[[ 14  47 -23  -4   7 -15]
 [-13 -21  45  23 -21  -1]
 [-19   0  19  31   9   3]
 [-19  12 -28   5  43 -13]
 [-16 -14 -11  14   9  57]
 [-14 -43  12   2  -5  31]
 [-20   1  22   2 -19  -6]
 [ -3 -16  -8  11   9  40]
 [ 33 -10  22  -3 -27 -11]
 [ -7 -14  37   9 -29   1]]
|
[[ -7 -14  37   9 -29   1]
 [ 14  47 -23  -4   7 -15]
 [-13 -21  45  23 -21  -1]
 [-19   0  19  31   9   3]
 [-19  12 -28   5  43 -13]
 [-16 -14 -11  14   9  57]
 [-14 -43  12   2  -5  31]
 [-20   1  22   2 -19  -6]
 [ -3 -16  -8  11   9  40]
 [ 33 -10  22  -3 -27 -11]]

[[  8 -11  11  -3 -14]
 [-12  -6 -30  -2 -15]
 [ 22   3  19  49 -29]
 [-33 -27 -35  -3  21]
 [-19  -3 -75 -35  -8]
 [-30  49  55  73 -60]
 [ 10  45 -42 -47  -2]
 [ -1 -18  28  31  14]
 [-39  21  -7 -32 -40]]
|
[[-39  21  -7 -32 -40]
 [  8 -11  11  -3 -14]
 [-12  -6 -30  -2 -15]
 [ 22   3  19  49 -29]
 [-33 -27 -35  -3  21]
 [-19  -3 -75 -35  -8]
 [-30  49  55  73 -60]
 [ 10  45 -42 -47  -2]
 [ -1 -18  28  31  14]]

[[-15  -6  22  -5  10  24 -15  15]
 [-13 -28  -6   1 -11   1   1  12]
 [-26 -10  65  -5  37  61 -25  28]
 [ 11 -33  -8 -10 -17   7  16  24]]
|
[[ 11 -33  -8 -10 -17   7  16  24]
 [-15  -6  22  -5  10  24 -15  15]
 [-13 -28  -6   1 -11   1   1  12]
 [-26 -10  65  -5  37  61 -25  28]]

[[-59  -2  -2   5   1   3 -28  -5   5   1   1]
 [  4 -17   2 -11  -1   2   8  20 -17  -4   1]
 [  4   9  -2   3  -1  -5  20   2 -27  -2   6]
 [-13 -10  -3   4   1  -1 -28 -15  13  21   3]
 [ 21 -18  -4  -9  -4  -1 -24 -15 -13  18   0]
 [ -7  -6  -4  -2  -4   0 -15  16 -13  -7  -3]]
|
[[ -7  -6  -4  -2  -4   0 -15  16 -13  -7  -3]
 [-59  -2  -2   5   1   3 -28  -5   5   1   1]
 [  4 -17   2 -11  -1   2   8  20 -17  -4   1]
 [  4   9  -2   3  -1  -5  20   2 -27  -2   6]
 [-13 -10  -3   4   1  -1 -28 -15  13  21   3]
 [ 21 -18  -4  -9  -4  -1 -24 -15 -13  18   0]]

[[-16  67]
 [-18  -7]
 [-22   7]
 [-11 -40]]
|
[[-11 -40]
 [-16  67]
 [-18  -7]
 [-22   7]]

[[-22   6]
 [ 31 -14]
 [-54  20]
 [ 64  40]
 [ 37  24]
 [ 49 -21]
 [-35   8]
 [-30 -35]
 [-58  -4]
 [ 44 -58]
 [-54  35]]
|
[[-54  35]
 [-22   6]
 [ 31 -14]
 [-54  20]
 [ 64  40]
 [ 37  24]
 [ 49 -21]
 [-35   8]
 [-30 -35]
 [-58  -4]
 [ 44 -58]]
---
[[ -9  -9  29  39  42  29  35 -14 -46]
 [ 41 -35  39  40  40  25  32  15   8]
 [-15   9 -27 -40 -32 -23 -41  10  14]
 [  8  24 -14 -21 -20 -14 -22  -6  30]
 [ 35  15  12  10   6   5  11 -47  24]
 [-54  24 -31 -23 -24 -17 -17  50 -19]
 [-46  47 -40 -34 -38 -24 -25 -11 -14]
 [ 10 -41 -14 -25 -21 -18 -28  69  41]
 [-24  50 -18 -13 -15 -10 -10  -6  -9]]
|
[[ 41 -35  39  40  40  25  32  15   8]
 [ 35  15  12  10   6   5  11 -47  24]
 [ 10 -41 -14 -25 -21 -18 -28  69  41]
 [  8  24 -14 -21 -20 -14 -22  -6  30]
 [ -9  -9  29  39  42  29  35 -14 -46]
 [-15   9 -27 -40 -32 -23 -41  10  14]
 [-24  50 -18 -13 -15 -10 -10  -6  -9]
 [-46  47 -40 -34 -38 -24 -25 -11 -14]
 [-54  24 -31 -23 -24 -17 -17  50 -19]]

[[ 12 -61 -59  30  -2  -6 -52   3  -6]
 [ -1 -26 -22  -8  58  25  26  18 -48]
 [  2  20  30  61 -51 -28  23 -46 -31]
 [-28  21 -31 -26 -65   8  27 -46  33]]
|
[[ 12 -61 -59  30  -2  -6 -52   3  -6]
 [  2  20  30  61 -51 -28  23 -46 -31]
 [ -1 -26 -22  -8  58  25  26  18 -48]
 [-28  21 -31 -26 -65   8  27 -46  33]]

[[ -5 -32 -17   3  12 -32  26  23 -18  38   2]
 [  9  14  28  29 -17 -36 -24  -3  -5   3  23]
 [-35  19  27 -10   5 -18  10  13  12  -8 -10]
 [  6  33 -22 -22   7   9   1  -9 -16   4   2]
 [-34  14  -1 -32  15  -8  -1   7  26 -19  -5]
 [-14 -25  -8  31   1  -7  28   4 -22  15   4]
 [-12  56 -16   1   2  -5   5 -17 -32   1  17]]
|
[[  9  14  28  29 -17 -36 -24  -3  -5   3  23]
 [  6  33 -22 -22   7   9   1  -9 -16   4   2]
 [ -5 -32 -17   3  12 -32  26  23 -18  38   2]
 [-12  56 -16   1   2  -5   5 -17 -32   1  17]
 [-14 -25  -8  31   1  -7  28   4 -22  15   4]
 [-34  14  -1 -32  15  -8  -1   7  26 -19  -5]
 [-35  19  27 -10   5 -18  10  13  12  -8 -10]]

[[ 15 -16 -14  40  41 -18   4 -39  49  19  28]
 [-14 -25  53  13 -22 -41  11 -25  44  19  19]
 [  8  22 -44 -20  17  43 -11  29 -50 -20 -23]
 [-20  12  34 -36 -58   1   1  32 -34 -13 -21]]
|
[[ 15 -16 -14  40  41 -18   4 -39  49  19  28]
 [  8  22 -44 -20  17  43 -11  29 -50 -20 -23]
 [-14 -25  53  13 -22 -41  11 -25  44  19  19]
 [-20  12  34 -36 -58   1   1  32 -34 -13 -21]]

[[ 24   2 -40 -35   0   7   6  -5 -33 -18]
 [-10  16 -21  -7  -9  -2  13  -7  -6   0]
 [ 12  13 -30 -42   2 -10 -14 -15  -6  -2]
 [ 52 -22 -11 -49  22   1 -36  -3 -17 -16]
 [ 21 -18  -1  -1   6  13   3   9 -20 -14]
 [ 46 -10 -21 -63  20  -8 -42 -12 -10 -11]
 [ 17   3 -10 -37  10 -12 -28 -11   5   1]
 [-13  19 -17 -10  -7  -8   4 -10   4   6]]
|
[[ 52 -22 -11 -49  22   1 -36  -3 -17 -16]
 [ 46 -10 -21 -63  20  -8 -42 -12 -10 -11]
 [ 24   2 -40 -35   0   7   6  -5 -33 -18]
 [ 21 -18  -1  -1   6  13   3   9 -20 -14]
 [ 17   3 -10 -37  10 -12 -28 -11   5   1]
 [ 12  13 -30 -42   2 -10 -14 -15  -6  -2]
 [-10  16 -21  -7  -9  -2  13  -7  -6   0]
 [-13  19 -17 -10  -7  -8   4 -10   4   6]]

[[-20  32  34 -35 -19   7 -14 -33 -38  -2  30]
 [-19  31  36 -25 -16   0 -18 -40 -32  -6  32]
 [-12  22  23 -20 -14   1 -14 -25 -27  -4  23]
 [-10  30  26 -38 -28   7  -8 -22 -41   0  20]
 [  1   2  31  16  -6 -48  52  -8  62   2 -29]
 [-33 -38   1  35  30  22  -7 -13  38 -19 -30]
 [-34   3  32 -10   8  35 -65 -52  -5 -46   1]
 [ 36  20 -39  30 -22 -28 -49  15  20 -29  38]]
|
[[ 36  20 -39  30 -22 -28 -49  15  20 -29  38]
 [  1   2  31  16  -6 -48  52  -8  62   2 -29]
 [-10  30  26 -38 -28   7  -8 -22 -41   0  20]
 [-12  22  23 -20 -14   1 -14 -25 -27  -4  23]
 [-19  31  36 -25 -16   0 -18 -40 -32  -6  32]
 [-20  32  34 -35 -19   7 -14 -33 -38  -2  30]
 [-33 -38   1  35  30  22  -7 -13  38 -19 -30]
 [-34   3  32 -10   8  35 -65 -52  -5 -46   1]]

[[ 16 -10]
 [ -7 -54]
 [ -9 -60]
 [ 38 -48]]
|
[[ 38 -48]
 [ 16 -10]
 [ -7 -54]
 [ -9 -60]]
